Below is a small trained network, with its code and all its weights. Each question gives an input and a target symbol and asks what happens when units are switched off, that is, made to give their printed mean instead of their output.

import numpy as np


def w(rows, s, z=0):
    codes = np.array(rows[::2]) - 128.0
    scale = np.full(codes.shape[1], s)
    scale[-1] = z or s
    return codes * scale


def f(y):
    return np.maximum(y, 0)


def softmax(a):
    e = np.exp(a - a.max(-1, keepdims=True))
    return e / e.sum(-1, keepdims=True)


def log_softmax(a):
    a = a - a.max(-1, keepdims=True)
    return a - np.log(np.exp(a).sum(-1, keepdims=True))


def net(x, mask):
    ids = ['ΔΞΦΨαβεζημω'.index(c) for c in x.split()]
    T = len(ids)
    res = E[ids] + P[:T]
    u = 0
    for l in range(2):
        q, k, v = (res @ M[l].T for M in (Q, K, V))
        z = softmax(np.where(np.tri(T) > 0, q @ k.T / 2**0.5, -1e9)) @ v
        res = res + np.where(mask[u], z, O[l][:, -1]) @ O[l][:, :-1]
        u += 1
        y = f(res @ A[l][:, :-1].T + A[l][:, -1])
        res = res + np.where(mask[u : u + 16], y, B[l][:, -1]) @ B[l][:, :-1]
        u += 16
    return log_softmax(res[-1] @ U[:, :-1].T + U[:, -1])


Q, K, V, O, A, B = {}, {}, {}, {}, {}, {}
E = w([
[115,129,82],'Δ',
[118,135,90],'Ξ',
[75,79,4],'Φ',
[140,132,134],'Ψ',
[128,137,140],'α',
[127,140,135],'β',
[132,136,136],'ε',
[125,139,140],'ζ',
[114,138,119],'η',
[122,139,107],'μ',
[166,92,192],'ω',
],0.02)
P = w([
[142,220,184],'0',
[149,75,111],'1',
[86,148,217],'2',
[204,108,105],'3',
[87,142,174],'4',
[242,122,74],'5',
[94,140,143],'6',
[254,142,41],'7',
[100,140,118],'8',
],0.012)
Q[0] = w([
[42,113,55],'0.h0',
[55,254,144],'0.h0',
],0.0062)
K[0] = w([
[85,1,228],'0.h0',
[162,74,213],'0.h0',
],0.0048)
V[0] = w([
[130,153,180],'0.h0',
[3,111,165],'0.h0',
],0.0078)
O[0] = w([
[139,212,159,203],'0.h0',
[140,154,2,6],'0.h0',
],0.0051,0.002)
A[0] = w([
[137,142,91,239],'0.n0',
[157,107,162,183],'0.n1',
[137,68,131,251],'0.n2',
[160,117,112,82],'0.n3',
[80,120,158,112],'0.n4',
[125,82,112,91],'0.n5',
[77,178,198,191],'0.n6',
[31,166,91,169],'0.n7',
[114,190,158,159],'0.n8',
[136,107,136,128],'0.n9',
[94,118,150,77],'0.n10',
[115,111,175,165],'0.n11',
[143,107,142,103],'0.n12',
[99,164,64,173],'0.n13',
[100,251,157,187],'0.n14',
[37,170,76,158],'0.n15',
],0.015,0.0027)
B[0] = w([
[133,178,123,187],'0.n0',
[131,137,205,252],'0.n1',
[185,103,139,230],'0.n2',
[199,100,166,171],'0.n3',
[167,143,178,166],'0.n4',
[123,143,148,152],'0.n5',
[60,128,168,255],'0.n6',
[87,178,162,191],'0.n7',
[42,139,164,196],'0.n8',
[154,85,180,164],'0.n9',
[123,103,152,147],'0.n10',
[129,156,253,220],'0.n11',
[98,132,182,175],'0.n12',
[155,153,144,188],'0.n13',
[37,163,102,229],'0.n14',
[122,182,139,192],'0.n15',
],0.0069,0.0058)
Q[1] = w([
[85,103,148],'1.h0',
[85,5,87],'1.h0',
],0.013)
K[1] = w([
[2,118,160],'1.h0',
[42,139,161],'1.h0',
],0.0077)
V[1] = w([
[126,52,251],'1.h0',
[116,116,131],'1.h0',
],0.011)
O[1] = w([
[173,164,67,255],'1.h0',
[60,106,8,127],'1.h0',
],0.012,0.017)
A[1] = w([
[163,48,170,135],'1.n0',
[183,138,112,79],'1.n1',
[39,177,222,90],'1.n2',
[77,149,76,249],'1.n3',
[132,173,113,36],'1.n4',
[126,79,124,117],'1.n5',
[96,176,111,75],'1.n6',
[168,143,123,153],'1.n7',
[226,126,115,203],'1.n8',
[80,128,137,116],'1.n9',
[114,207,136,136],'1.n10',
[169,94,95,86],'1.n11',
[164,172,250,202],'1.n12',
[136,170,93,19],'1.n13',
[98,121,162,184],'1.n14',
[64,161,160,1],'1.n15',
],0.013,0.0044)
B[1] = w([
[36,157,42,161],'1.n0',
[80,117,104,183],'1.n1',
[185,156,1,213],'1.n2',
[160,200,243,171],'1.n3',
[108,13,64,156],'1.n4',
[59,123,129,129],'1.n5',
[74,153,107,166],'1.n6',
[81,93,190,182],'1.n7',
[143,91,164,242],'1.n8',
[85,89,245,147],'1.n9',
[112,114,151,198],'1.n10',
[170,166,46,157],'1.n11',
[73,139,127,249],'1.n12',
[125,93,60,155],'1.n13',
[218,173,118,152],'1.n14',
[119,30,106,166],'1.n15',
],0.0072,0.02)
U = w([
[48,12,151,188],'Δ',
[78,92,250,160],'Ξ',
[43,13,129,111],'Φ',
[209,196,184,253],'Ψ',
[138,87,135,40],'α',
[133,97,143,29],'β',
[145,90,145,104],'ε',
[119,164,86,167],'ζ',
[119,82,139,31],'η',
[111,137,217,157],'μ',
[254,121,47,10],'ω',
],0.0098,0.0047)

Each question gives the input, a string of symbols that net reads in full, and the target symbol t.
The units are the heads (2 rows each of Q, K, V and O) and the neurons (one row each of A and B). Each row of codes is followed by its name. A weight is (code - 128) times the scale printed after its matrix; where a second scale follows, it is the last column's (O, A, B and U).
mask holds one flag per unit, layer by layer, with each layer's heads first. A switched-off unit (its flag False) gives its mean, the last column of its rows in O or B, instead of its output. The means were averaged over made-up inputs and are rounded, as every weight is.
A unit's drop is (log p(t) with every unit on - log p(t) with that unit switched off) / (log p(t) with every unit on - log p(t) with every unit switched off).
The circuit of an input: a set's keep is (log p(t) with only the set's units on - log p(t) with every unit switched off) / (log p(t) with every unit on - log p(t) with every unit switched off). Starting from the 12 units with the biggest drops (on a tie, the unit counted first), units are removed one at a time, each time the one whose removal leaves the highest keep (on an exact tie, the one counted first), for as long as the keep stays at least 0.8.
units of the circuit, in order: the units of the circuit, biggest drop first
top k neurons: the k neurons with the biggest drops, biggest first
k most important neurons of layer l: the k neurons of layer l with the biggest drops, biggest first
drop of u: that unit's drop, to one decimal
input Ξ Ψ ω Ψ ω Ψ ω Δ ω, target Ξ: top 2 neurons : [1.n2; 0.n15]
input ω Ψ ω Φ, target Ψ: top neuron : [0.n13]
input η ω ω ω α, target ζ: units of the circuit, in order : [1.n2; 1.n8; 0.n14]
input ω ε ω, target Ψ: 2 most important neurons of layer 0 : [0.n11; 0.n4]
input Ξ ω Ξ ε, target ω: 2 most important neurons of layer 0 : [0.n2; 0.n14]
input ω ω Δ ζ ε ω ω Δ ω, target Ξ: units of the circuit, in order : [1.n2; 1.n11; 0.n14]
input ω ω Ψ, target ζ: units of the circuit, in order : [0.n14; 1.n8; 1.n2]
input Δ Ψ Ψ Δ Δ α ω, target ζ: 2 most important neurons of layer 1 : [1.n2; 1.n0]
input Ξ ω ε Ψ, target ω: units of the circuit, in order : [1.h0; 1.n3; 0.n14]
input Φ ω ω Δ, target ω: units of the circuit, in order : [1.n12; 1.n9]
input ω ω μ η, target ω: units of the circuit, in order : [1.n12; 1.h0]
input Ψ Φ Ψ, target ζ: top 3 neurons : [1.n2; 1.n8; 1.n7]
input ε Δ ω, target ζ: top 2 neurons : [1.n2; 1.n12]
input ε ω Ψ Ψ ω, target Ψ: top neuron : [0.n6]
input ε ε Ξ Ψ ζ, target ζ: top 3 neurons : [1.n2; 1.n8; 1.n7]
input Ψ Ψ μ, target ζ: 4 most important neurons of layer 1 : [1.n2; 1.n8; 1.n7; 1.n6]
input ω ω η, target ζ: 4 most important neurons of layer 1 : [1.n2; 1.n8; 1.n6; 1.n7]
input ω Φ ω ω Δ ω, target ω: top 2 neurons : [1.n11; 0.n7]
input Δ ω α α, target ω: 2 most important neurons of layer 1 : [1.n12; 1.n11]
input ε ω Δ ω Δ ω, target ω: drop of 0.n14 : 0.1
input ω ω Ξ ε, target ω: drop of 0.h0 : -0.1
input ω Δ μ, target ζ: drop of 0.n5 : 0.0
input Δ ω ω η, target ω: drop of 0.n14 : 0.2
input Φ Φ Ψ Ξ ω Δ ω ω, target Δ: top neuron : [1.n0]
